Each row was made from one small tree. Brackets hold a mark, then the marks that hang from it, in the order of their numbers. Every link used is in the known rows. Write each row's tree.
Each row is shifted at random along 4 fixed directions that mean nothing.
Known rows:
(K945 (K81 (K745 K495)) K152 K979): [-1.91 -1.90 -0.02  2.01  1.10  2.14  0.64  0.35  0.42 -0.37  0.00 -1.64
 -1.91 -0.31  1.24 -0.29 -2.74 -1.53  0.09  0.95  0.18  1.18 -0.34  3.47
 -2.51 -0.50 -1.23  1.49 -1.25  2.30  0.47  1.57 -1.13  0.38 -1.74  0.00
 -0.58 -1.09  0.11  3.08 -0.47]
(K273 (K495 K152) (K798 (K352 (K745 K945)))): [-1.68 -1.08 -0.56 -1.72 -0.13  1.36 -2.23  0.01  0.65 -0.70  0.91  1.15
 -1.83 -0.78  2.22  0.43 -2.21  0.02  0.13  2.25 -0.83 -0.34 -0.19  1.40
  1.52 -0.91  1.27 -2.13 -0.65  1.53 -0.68  1.27  0.40 -0.57 -0.52 -1.44
 -1.59 -0.20 -0.40  0.42 -0.69]
(K979 (K745 K945) (K798 K352)): [ 0.15  2.17  1.27 -1.36  1.86 -3.14 -1.52  1.08 -1.55 -1.22  1.91 -0.93
  0.01 -1.19  1.95  2.47  0.37 -1.42 -0.19 -1.42  0.49 -0.16 -0.92 -1.33
 -2.36 -2.19 -0.29 -3.30  0.52  0.52  2.65  2.04 -0.16 -1.06  1.80 -1.45
  0.52 -1.22 -2.28  0.37  0.29]
(K352 (K798 (K273 K495))): [-0.06  1.85 -0.93 -1.77 -0.07  0.16 -1.96 -1.11  0.05  1.20  0.87  0.51
 -0.82  1.19  2.22 -0.10  0.30  1.36  1.22  0.21 -0.19  1.33  1.38 -4.00
  1.79 -0.23  2.25 -2.88  0.69 -1.09 -2.04 -2.17 -0.86 -1.18  1.52  0.17
  1.07  0.86 -1.50 -0.91 -0.19]
(K81 (K945 K152) (K979 (K745 K495) (K798 K273 K352))): [-0.96 -0.78  1.05  0.38  0.92  2.08 -2.07  0.22  0.38 -0.75  1.59 -0.61
 -1.04 -1.15  1.31  1.06 -1.01 -1.98  0.01 -1.01  0.53  1.13 -0.86  1.06
 -3.08 -2.14 -1.14 -0.85  0.79  1.56  2.58  0.31 -0.11 -0.20 -0.64 -0.39
  0.55 -1.28 -0.27  0.82 -1.64]
(K798 (K273 (K152 K979)) (K352 (K495 K81) (K745 K945))): [-2.54 -0.89 -1.81  0.75  0.93  1.94 -1.88  0.17  1.19  0.04  1.12  1.19
 -1.65 -0.16  2.15 -0.87 -1.51 -1.02  0.81  2.08 -0.64  0.48  0.16  1.50
  0.74 -0.75  1.22 -2.02 -0.83  0.54  0.33 -0.39  0.41  0.76 -0.86 -2.27
 -1.90 -0.68 -0.54  0.65 -0.34]
(K798 (K273 K745) K352): [-0.90  0.95  0.15  0.09  1.79  1.52 -3.09  0.96 -0.84  0.51  1.14 -0.75
 -1.73  0.76  2.07 -0.05 -0.65 -0.69  2.30  0.02 -0.78 -0.08 -0.15  0.26
 -0.57 -0.93  2.12 -1.63  0.45 -0.15 -0.58 -1.16 -0.52  0.69 -0.58 -1.94
  1.01 -0.41 -1.74  1.27 -0.27]
(K745 K81 (K495 (K352 K798)) (K945 K152)): [ 1.01  0.81 -1.08 -1.83 -0.03 -2.00  0.36 -1.14  0.58  0.08  2.08  3.49
  1.02 -2.07  0.95  1.20  1.44  0.73 -1.36 -0.75  0.17  2.92  1.99 -4.00
  0.33 -0.43 -3.14 -3.85 -0.40  1.26 -0.01  0.23  0.26 -2.65  1.71  0.85
  0.57 -0.80 -0.65 -0.29 -0.14]
(K273 K152 (K495 K352) (K745 K945) K798): [-3.33 -4.27  0.54  0.05  0.77  6.05 -2.05 -0.70  1.37 -0.83 -0.37  0.16
 -2.20 -0.95  1.22 -0.62 -3.55 -0.37  1.79  2.97 -0.85  2.07 -0.95  4.38
  0.04 -1.19 -0.55  0.62 -1.04  2.28 -0.69  1.76  0.87  0.74 -2.63 -0.64
 -1.80  0.35 -0.04  2.00 -1.06]
(K352 K495 (K745 (K81 (K945 K979))) K798): [-0.84  0.12 -0.71 -2.60 -0.33 -0.64  0.71 -1.08  1.24 -1.78  0.27  0.40
 -1.31 -0.03  1.68  0.95 -2.75  0.21 -1.49  2.76 -0.69 -1.50  0.53  0.50
  0.93  0.44  0.67 -0.98 -0.25  0.53  0.15  0.11 -1.27 -1.46  0.94 -1.55
 -2.25 -0.02  0.24  0.00 -0.71]
(K352 (K495 K152) (K745 (K81 K945 (K979 K798)))): [ 0.73 -2.00  0.39 -0.70 -0.91  2.84 -0.67 -2.50  1.39 -0.73  1.07  0.68
 -0.89  0.46  0.25  0.95 -2.81 -0.62  0.69  0.68 -0.68  0.71  0.60  0.39
 -1.32  1.61 -2.05  0.30  1.07  0.65  0.67 -2.42  0.42 -1.04 -0.68 -0.28
 -0.03  0.49  0.79  0.88 -1.38]
(K495 (K81 (K745 K945)) (K152 K979) (K352 (K798 K273))): [-1.96 -1.66 -1.10 -0.18  0.29  1.24 -1.62 -1.54  1.26 -0.04  0.65  1.59
 -0.99 -0.61  3.10 -0.84 -1.99 -1.08  0.76  2.83  0.08 -0.65  1.19  1.10
  2.55  0.53  3.15 -2.63 -1.41  0.08  0.38 -0.31  0.33  0.55 -1.22 -2.48
 -1.41  0.04  0.08  0.15 -0.16]
(K745 (K81 K979) (K495 K352) (K945 K152)): [ 0.06 -1.08  1.22 -0.24  0.33  1.31  1.26 -1.14  0.90 -0.53  0.84  2.05
  0.01 -2.28 -0.15  1.02 -1.51 -0.76 -0.79 -0.45 -0.31  2.51  1.64  1.08
 -2.38 -1.03 -3.94 -0.76  0.03  2.92  1.38 -0.11 -0.59 -1.81  0.21  0.32
 -0.40 -0.84  0.58  1.08 -1.07]
(K979 (K745 (K495 K81 K352) K945)): [ 1.25  0.29 -0.28 -0.16 -2.43  1.93 -2.45 -0.99  0.94  0.00  1.00  2.03
 -0.19  0.68  1.61 -0.16 -0.79  1.31 -0.37 -1.23 -1.78  0.68  3.45 -1.05
  0.29  2.32 -0.86 -1.11  0.09  0.41 -1.87 -3.54  0.59 -1.24  0.05  0.81
  1.97  0.31 -0.14  1.72  0.78]
(K495 (K81 K945) (K352 K745 (K798 K273))): [ 0.19  2.64 -1.94 -2.73  0.26 -4.54 -0.27  1.34 -0.43 -1.07  2.00  1.62
 -1.49 -2.13  3.68  2.03  0.49 -0.67 -1.56  1.89  0.63 -0.96  0.03 -2.39
  2.09  0.18  1.64 -3.95 -0.95  0.00  1.26  1.11  0.14 -0.67  1.23 -1.99
 -1.70 -1.74 -0.54 -0.84  0.26]
(K495 (K81 K745 (K945 K979)) K152): [-1.53 -1.36 -0.89  1.19  0.78  1.17 -0.29 -1.19  0.05  0.27  0.42 -1.21
 -1.96 -0.17  2.62  0.16 -2.65 -1.55  1.27  1.98  0.46  0.56  0.28  1.12
  0.47  1.08  2.45 -0.79 -1.11  0.66  0.72  0.21 -0.58  1.24 -0.72 -1.32
 -0.41  0.18 -0.36  1.63  0.59]
(K273 K495 (K745 K945)): [-1.44 -0.53 -0.76  0.62  4.80  0.38 -1.67 -0.93 -0.79  0.77  1.15 -1.23
  0.78 -0.53  0.67  1.27  1.05 -0.38  3.12 -1.12  0.77  3.90 -0.59 -3.55
 -1.61 -2.03 -1.69 -4.19 -0.69  0.56  0.87  1.52 -0.08  0.28  1.25 -0.29
  2.18  0.68 -3.72  1.14  0.62]
(K495 (K152 (K979 K745 K798)) K352): [ 0.63  0.68  0.29 -0.88 -0.69 -0.22 -0.99  0.06 -0.59  0.41  1.17  0.25
 -0.60 -1.54  0.89  1.41  0.11 -0.42  0.70 -1.38  0.04  0.94 -0.05 -1.97
 -1.39  0.33 -0.63 -0.96  0.37  0.39  0.88 -1.23  1.01 -1.39 -0.15  0.37
  0.54 -0.98 -1.02  1.37  0.40]
(K495 (K152 (K798 K273) K979)): [ 1.87  2.55 -0.39 -3.54 -0.75 -1.29  0.80  0.50 -0.10  1.38  1.37  1.49
  0.28 -1.17 -0.16  1.75  1.31  0.19  1.10 -1.83  0.00  0.94  0.12 -4.08
 -0.62 -0.19 -2.60 -0.98  0.88  1.06  0.43 -2.03 -0.56 -2.42  0.49  0.60
  1.31 -1.67 -0.75  0.45  0.36]
(K495 K81 (K152 K798) (K352 (K745 (K945 K979)))): [-1.68 -2.76 -0.89 -0.24 -1.23  2.12 -1.29 -1.85  1.57  0.11 -0.11  1.47
 -0.86 -0.15  2.50 -1.07 -2.59 -0.59  0.46  2.79 -0.94 -0.20  1.72  1.90
  2.13  2.29  1.96 -0.77 -1.26  0.21 -0.62 -0.47  0.64  0.18 -1.89 -1.37
 -1.33  0.21  0.70  1.33  0.58]
(K81 (K945 K152) (K979 K745)): [-1.29 -0.47  0.63  0.64  2.69  0.80  0.33 -0.94 -0.65 -0.39  0.83 -1.87
 -1.21 -1.14  0.85  1.43 -1.51 -2.09  1.76 -0.31  1.34  2.37 -1.93  0.35
 -3.23 -1.23 -0.73 -0.59  0.22  0.98  2.92  1.70 -1.12  0.72  0.25 -0.78
  0.73 -0.74 -1.35  0.97 -0.26]
(K945 (K152 K798) (K745 K81 (K495 K352)) K979): [-2.12 -1.57 -1.22 -0.21  0.25  0.34  0.25 -0.23  0.70 -0.18 -0.07  0.95
 -0.48 -1.47  2.18 -0.56 -0.52 -0.73 -1.08  1.30  0.39  1.14  1.14  0.51
 -0.10 -0.63 -0.08 -1.40 -2.25  1.95 -0.36  2.03 -0.80 -1.06 -1.32  0.15
 -0.71 -1.09 -0.08  1.93  0.04]
(K81 (K745 (K495 K352)) K945 (K979 K798)): [ 0.70 -1.69  2.71 -0.17  2.45  0.80 -0.15 -0.92  0.57 -1.25  0.97 -1.05
  0.34 -2.42 -0.38  3.29 -1.81 -2.04  0.30 -0.88  0.26  1.45 -0.40  1.07
 -4.15 -1.27 -3.89 -0.91  0.39  2.31  3.83 -0.29  0.40 -1.33  0.33 -0.55
 -0.05 -0.46  0.01  1.21 -1.88]
(K352 (K495 K152) (K798 K273)): [-2.11 -0.43  0.01 -0.63  1.04  1.16 -0.75 -0.60  0.76 -0.59  0.03 -0.51
 -3.31  0.91  2.72 -1.19 -3.73  0.53  0.55  3.67  0.21 -1.20  0.16  2.36
  1.72 -1.90  4.28 -0.44 -1.11  0.06 -1.20  0.79 -1.19  0.67 -0.01 -2.23
 -2.07  0.18 -0.74 -0.54 -1.46]
(K152 (K798 (K273 (K495 K81 K352))) (K979 K745)): [-0.51 -0.73  0.69 -1.46  0.56  0.74  0.19  1.86  0.33 -1.14  0.11 -0.46
 -1.02 -2.74  0.58  1.34 -0.74 -2.17  0.13  1.06  0.12 -0.01 -0.78  2.34
 -3.16 -1.71 -3.24  0.95 -1.34  2.48  2.74  1.44  0.96 -0.37 -2.05 -0.58
 -2.21 -2.78  0.04  2.45 -0.33]
(K945 K81 (K152 (K798 K352) (K979 (K745 K495)))): [ 0.97 -0.74 -1.52  0.26 -0.75  2.12 -2.42 -1.24  0.73  1.96  1.47  1.44
  2.17  0.04 -0.28 -0.14  2.96 -0.71  1.72 -2.83 -0.55  4.31  1.18 -4.43
 -3.02  1.29 -4.35 -1.55  0.35 -0.17 -0.10 -2.59  1.32 -1.46 -1.23  2.07
  3.16 -1.06 -0.77  2.30  0.78]
(K945 K81 K152 (K979 (K798 K273))): [-2.79 -1.32  0.06  2.99  3.54 -0.06 -0.16  0.32 -1.40  1.18  0.75 -2.82
 -0.73 -0.59  2.51 -0.51 -0.05 -3.17  1.52  0.44  2.27  3.61 -1.34  0.04
 -3.12 -2.33  0.58 -1.18 -0.53  0.28  2.64  3.70 -0.86  1.48 -0.80 -0.18
 -0.28 -1.27 -1.89  1.53 -0.11]
(K798 (K273 (K495 (K81 K979) K352) K745)): [-0.31 -1.77 -0.14  1.09  2.80  1.96 -1.00  0.50 -0.38  0.49  1.16 -0.19
 -0.45 -2.76  0.37  1.43  0.91 -2.14  2.02 -0.25  0.28  3.76 -0.31 -0.61
 -3.60 -0.86 -3.92 -1.20 -0.34  1.44  2.43 -0.19  1.64  0.55 -1.53  0.29
 -0.13 -1.43 -0.82  2.11 -0.76]
(K945 K81 K152 K979): [-2.71  2.09 -2.16  0.36 -0.83 -2.13  0.75  0.32 -1.19  0.92 -0.08 -0.43
 -2.23  0.07  4.34 -0.83 -0.47 -0.29 -0.94  1.41  0.93  1.54  0.77 -1.86
  1.76 -0.08  4.83 -2.44 -1.01 -0.06 -1.43  1.67 -2.57 -0.28  1.06  0.09
 -0.77 -0.24 -1.00  0.45  1.74]
(K745 (K81 (K979 K798)) K495 K945): [-3.01  0.74  0.91 -1.12 -0.84  0.34 -0.65 -2.64  0.91 -1.52 -0.98  0.59
 -1.07  0.98  4.31 -0.96 -3.43  0.41 -1.44  2.41 -0.15 -1.63  3.32  0.28
  2.36 -1.80  5.52 -4.25 -0.80  0.51 -1.40 -0.08 -3.12 -2.08  2.15 -1.70
 -1.34  2.86 -0.90 -0.74 -0.05]
(K945 K81 (K152 (K798 (K273 (K745 K495)))) K979): [-0.81 -1.23 -3.32  1.11  1.54  1.61 -1.96 -0.67  0.39  2.63  1.63  0.74
  1.83 -0.10  1.06 -0.51  3.90 -0.49  2.14 -2.35  0.77  5.38  0.50 -6.21
 -1.27  0.49 -3.52 -3.06 -0.52  0.00 -0.56 -0.57  0.59 -0.44 -1.34  2.48
  3.67 -0.71 -2.06  2.21  0.82]
(K495 (K152 (K798 K352) (K979 (K745 (K945 K81))))): [ 0.54 -3.04  0.01  1.16  1.59  3.43 -3.08 -2.80  0.61  1.96  1.41  0.43
  3.14  0.54 -1.00 -0.28  1.57 -2.10  4.09 -2.13 -0.38  4.36  0.65 -2.42
 -3.83  1.17 -4.13 -1.35  0.65 -0.77  1.85 -1.81  1.75  0.38 -1.87  0.19
  3.32 -0.48 -1.33  2.27  0.66]
(K273 K745 (K798 (K352 (K495 (K81 (K945 K152) K979))))): [-0.26 -2.33 -0.94 -0.92 -1.12  2.90 -1.17 -0.56  0.94 -0.30  1.17  1.51
 -0.88 -1.93  1.04  1.19 -0.50 -1.41 -0.17  1.18 -0.63  3.15 -0.42  0.01
 -1.78  1.07 -3.06 -0.50  0.39  1.54  1.33 -0.20  1.31 -0.52 -1.53  0.72
 -0.84 -1.22  1.49  1.18 -0.80]
(K352 K495 K745 (K798 K273)): [ 2.28  4.82 -0.44 -5.83 -0.56 -5.74  2.45  4.04 -0.32 -2.77  2.16  1.28
 -2.53 -2.48  0.81  3.99 -0.49  0.88 -3.40  0.30 -0.29 -3.32 -1.90 -0.67
 -0.54 -1.46 -3.37 -0.21  0.36  2.32  1.29  1.34 -0.81 -3.10  1.80 -1.00
 -2.36 -3.68  0.08 -0.44 -1.25]

Which tree is each row?
[ 0.91 -0.17 -1.21  0.74 -1.03  2.60 -1.42 -1.42 -0.31  2.81  1.14  0.25
  0.20  1.64  0.19 -0.49  0.70  0.59  2.09 -2.91 -0.76  3.78  0.98 -3.21
 -1.12  3.40 -1.34  0.59  1.86 -0.59 -1.76 -3.41 -0.69 -0.67 -0.70  2.34
  4.17 -0.20 -0.32  1.91  0.80]  (K945 K152 K745 K979)
[-0.58  1.82 -2.67 -3.07 -1.76 -0.17 -0.31 -1.60  0.25  0.32  0.87  2.62
 -0.49 -0.52  2.62  0.51  1.60  0.41  0.97  0.36 -0.09  1.58  0.71 -5.47
  2.10  1.15  0.55 -3.91 -0.02 -0.35 -1.87 -1.88 -0.54 -2.37  0.36  0.38
  0.81  0.79 -1.05  0.17  1.18]  (K273 (K152 K798) (K745 (K81 K979)))
[-1.15  2.65 -0.36 -4.12 -1.71 -1.10  0.23  2.06  0.08 -2.13 -0.18  0.81
 -2.89 -1.21  3.10  1.23 -2.04  1.71 -2.23  1.80 -0.86 -2.71  0.27  0.24
  1.79 -1.58  1.55 -1.59 -1.27  2.51 -2.19  1.30 -1.88 -2.70  0.79 -0.44
 -1.60 -0.30 -0.70  0.99  0.05]  (K273 (K745 K495) K798)
[-1.28  0.28 -0.81 -1.08 -1.69 -0.18  0.80  0.74  0.56 -0.85  0.34  1.80
 -2.11 -1.60  2.12  0.28 -2.54 -0.68 -1.33  1.85 -0.71 -0.70  0.45  2.58
  0.97  1.10  0.54 -0.19 -0.91  1.86  0.30  0.65 -0.49 -0.73 -0.77 -1.35
 -2.28 -1.48  1.06  1.29  0.77]  (K495 K81 (K352 (K745 (K945 (K152 K979)))))
[-3.09 -0.84 -1.83  1.11 -0.12  1.08 -2.49 -0.20  0.45  0.89  0.61  0.11
 -1.12  0.06  3.99 -0.95 -0.52 -0.05 -1.05  0.12  0.85  1.48  1.21 -1.27
  2.19 -0.39  4.14 -2.99 -0.94  0.62 -0.96  0.53 -1.29  0.00 -0.28  0.35
  0.98  0.08 -0.55  0.42  0.02]  (K81 (K945 K152 (K745 (K495 K352)) (K979 (K798 K273))))
[ 0.74  0.59 -0.92 -0.85  1.18 -0.59 -2.23  0.74  0.44  0.19  1.81  1.09
  0.03 -0.59  1.68  0.65  1.12 -0.95  0.78  0.11 -0.53  0.12  0.96 -1.63
 -1.03 -0.41 -1.64 -2.75 -0.77  0.34  0.47 -0.97  1.09 -0.77 -0.54 -1.09
  0.31 -1.31 -1.13  1.26 -0.39]  (K152 (K798 K273 (K352 (K745 (K495 K81)))))
[-0.27  1.52 -0.47 -2.22 -0.44 -1.35 -0.39  0.95  0.42  0.04  0.42  0.89
 -0.56 -0.98  1.98  0.61  0.09 -0.93 -0.63  1.42 -0.43 -0.34  1.09 -0.87
 -0.31 -1.29  0.56 -2.09 -0.66  0.69  0.81 -0.63 -0.32 -1.36  0.38 -1.25
 -2.00 -1.48 -0.08  0.18  0.03]  (K152 (K798 K273 (K352 (K495 K81))) K979)
[ 0.33 -0.83  1.26 -2.00 -0.76  1.85  0.96  0.65  1.07 -1.25  0.02 -0.43
 -1.39 -1.31 -0.55  1.05 -2.50  0.05 -0.29 -0.05 -0.74 -1.01 -0.31  2.64
 -2.71 -0.77 -3.59  2.86 -0.52  2.79  0.56  0.23 -0.27 -1.52 -1.53  0.47
 -0.38 -1.73  0.14  2.76 -0.72]  (K945 (K979 (K745 (K495 (K152 K798)))))
[-0.02  0.32 -0.45 -3.07 -0.16 -1.62  0.78  1.84  0.24 -1.37  0.76  0.90
 -2.48 -2.84  1.07  2.23 -1.47 -0.18 -0.78  1.88 -0.08 -0.84 -1.24  1.24
  0.16 -1.01 -1.55 -0.21 -1.62  2.57  0.43  1.93  0.83 -1.32 -0.75 -0.91
 -2.54 -2.20  0.10  1.12 -0.46]  (K273 (K495 (K152 K798) (K352 K745)))
[ 1.59  1.67 -3.47 -2.03 -2.90 -2.26 -1.44  0.09  0.15  1.33  1.59  3.53
  0.69 -0.49  2.49  0.44  3.15  1.63 -1.23 -1.60 -0.22  2.19  2.81 -6.47
  2.08  2.42 -0.77 -3.63 -1.26  0.13 -2.91 -1.95  0.47 -2.39  0.05  2.23
  2.73 -0.96 -0.29  0.97  1.63]  (K945 K81 (K745 (K495 (K152 K798) K352)))
[-2.84 -2.65  0.23  0.72  3.29  0.91 -0.17 -1.84  1.34 -1.26 -0.29 -0.77
 -0.21 -0.66  1.81 -0.56 -2.83 -1.00  0.37  3.15  0.06 -0.03  0.84  2.44
 -0.78 -1.34  0.41 -1.92 -1.95  0.58  1.47  2.47 -0.56  0.27  0.00 -2.16
 -2.06  0.62 -1.31  1.05 -0.64]  (K352 (K745 (K495 K81) (K945 K979)) K798)
[-3.12 -0.40 -0.15 -1.58 -0.36  0.64  0.83  0.90  0.51 -0.97 -0.93  0.04
 -2.73 -2.40  2.40 -0.11 -2.22 -1.78 -0.21  4.34  0.07  0.16 -0.46  3.26
 -0.16 -2.72  1.67 -0.43 -2.26  2.06  0.77  2.55 -0.31 -0.37 -1.02 -1.73
 -4.84 -1.19  0.39  1.02  0.18]  (K273 (K152 (K798 K352) K979) (K495 K81))
[-0.06  0.21 -1.75 -1.76 -2.82 -0.22 -0.85  0.84  0.59  0.26  0.47  1.87
 -0.33 -0.48  2.00 -0.20  0.47  0.23 -1.79  0.02 -0.93  0.21  1.94 -1.02
  0.25  1.08 -0.34 -0.69 -0.96  1.23 -1.65 -0.64 -0.58 -1.75 -1.30  1.01
  0.46 -1.62  0.95  1.84  0.68]  (K945 K81 (K745 (K495 (K152 (K798 K352)))) K979)
[ 1.60  1.23 -0.86 -2.45 -0.45 -0.47 -1.48 -2.65  0.58  0.13  1.80  2.31
  1.13  1.49  1.10  0.55  0.17  0.93  1.11 -0.51 -1.13  0.41  1.87 -4.01
  1.14  2.40 -0.99 -3.15  1.30 -1.32 -1.19 -2.74 -0.27 -2.07  1.35 -0.65
  2.04  0.98 -1.14 -0.18  0.33]  (K352 (K745 K81 K945) K798)
[ 0.50 -3.43  3.07 -0.54 -0.51  5.72 -2.07 -2.51  2.72 -1.37 -0.18  0.58
 -0.64  1.42 -0.54 -0.32 -5.31  0.51  0.90  1.26 -2.53 -1.17  1.87  5.65
 -0.99  1.38 -1.72  2.49  0.64  1.30 -0.83 -3.04  0.10 -0.74 -1.67 -1.37
  0.14  0.86  1.63  1.66 -2.15]  (K81 (K745 (K495 (K352 K798)) K945))
[ 1.04  0.96  0.05 -0.86 -0.10 -0.87 -0.81  2.24 -0.47 -0.62  2.55  0.70
 -0.61 -2.46  0.85  1.73  1.14 -1.27 -1.28 -1.97  0.06 -0.06  0.12 -0.98
 -3.13 -1.94 -3.75 -0.95  0.27  2.28  1.93  0.19  1.00 -1.75 -0.70  0.60
  0.08 -2.84 -0.90  2.11 -0.99]  (K945 (K979 (K745 K81 (K495 K152)) (K798 K273 K352)))
[ 0.35  0.64 -0.11 -2.68  1.52 -1.64  0.68 -2.04  1.08 -1.50  1.29  2.14
  1.24 -1.43  0.59  1.79 -0.15  0.05 -0.60  0.15 -0.22  0.21  1.32 -2.64
 -0.83 -0.78 -2.99 -3.99 -0.03  0.86  1.29 -0.18 -0.78 -2.87  1.94 -0.97
 -0.14  0.35 -1.13 -0.37 -0.89]  (K352 (K745 (K81 K979) K495 K945) K798)
[-2.40 -5.67 -0.54  2.12 -0.60  6.93 -3.26 -3.73  2.03  1.12 -0.08  1.21
  0.15  0.86  1.33 -1.86 -2.12 -1.10  2.16  1.64 -0.93  4.54  1.21  1.45
 -0.35  2.42 -0.71 -0.48  0.33  0.04 -0.81 -1.30  1.13  0.60 -2.91  0.78
  0.32  1.28  1.11  1.48 -0.88]  (K273 (K495 (K352 (K745 (K945 (K81 K979) K152)))) K798)
[-1.29 -1.12 -0.21  1.07  1.24  0.03 -2.66 -0.51 -0.36 -0.46  0.72 -1.27
 -0.90  0.64  3.24  0.08 -1.27 -1.62  0.08  1.69  0.33  0.99  0.70  0.51
 -0.93 -0.23  2.55 -2.36 -0.95 -0.38  1.02  1.11  0.03  0.95  0.08 -1.45
 -0.32 -0.05 -0.59  0.74  0.07]  (K979 (K798 (K352 (K495 (K81 (K945 K745))))))
[-0.84  0.80 -1.45 -2.95  1.49 -0.28  0.05  1.55  0.19 -1.00  1.94  1.23
 -1.28 -2.22  0.72  1.88  0.62  0.22  0.33  0.14  0.49  1.63 -2.15 -1.58
 -0.13 -2.34 -3.56 -1.63 -0.22  2.08  0.76  2.25  0.21 -0.91  0.04 -0.06
 -0.34 -1.77 -1.30  0.29 -0.57]  (K352 (K798 (K273 K152 K495 (K745 K945))))
[ 0.11  0.56 -2.32 -1.96 -1.95 -0.36 -1.63 -1.36  1.04 -0.10  1.68  2.89
  0.39 -1.00  2.15  0.94  1.76 -0.18 -0.48 -0.20 -0.42  2.24  1.03 -4.17
  0.52  1.06 -1.12 -3.78  0.12 -0.32  0.24 -1.64  1.26 -1.69  0.63  0.45
  0.27 -0.43 -0.17 -0.35  0.74]  (K273 (K152 (K798 (K352 (K495 (K81 (K979 (K745 K945))))))))
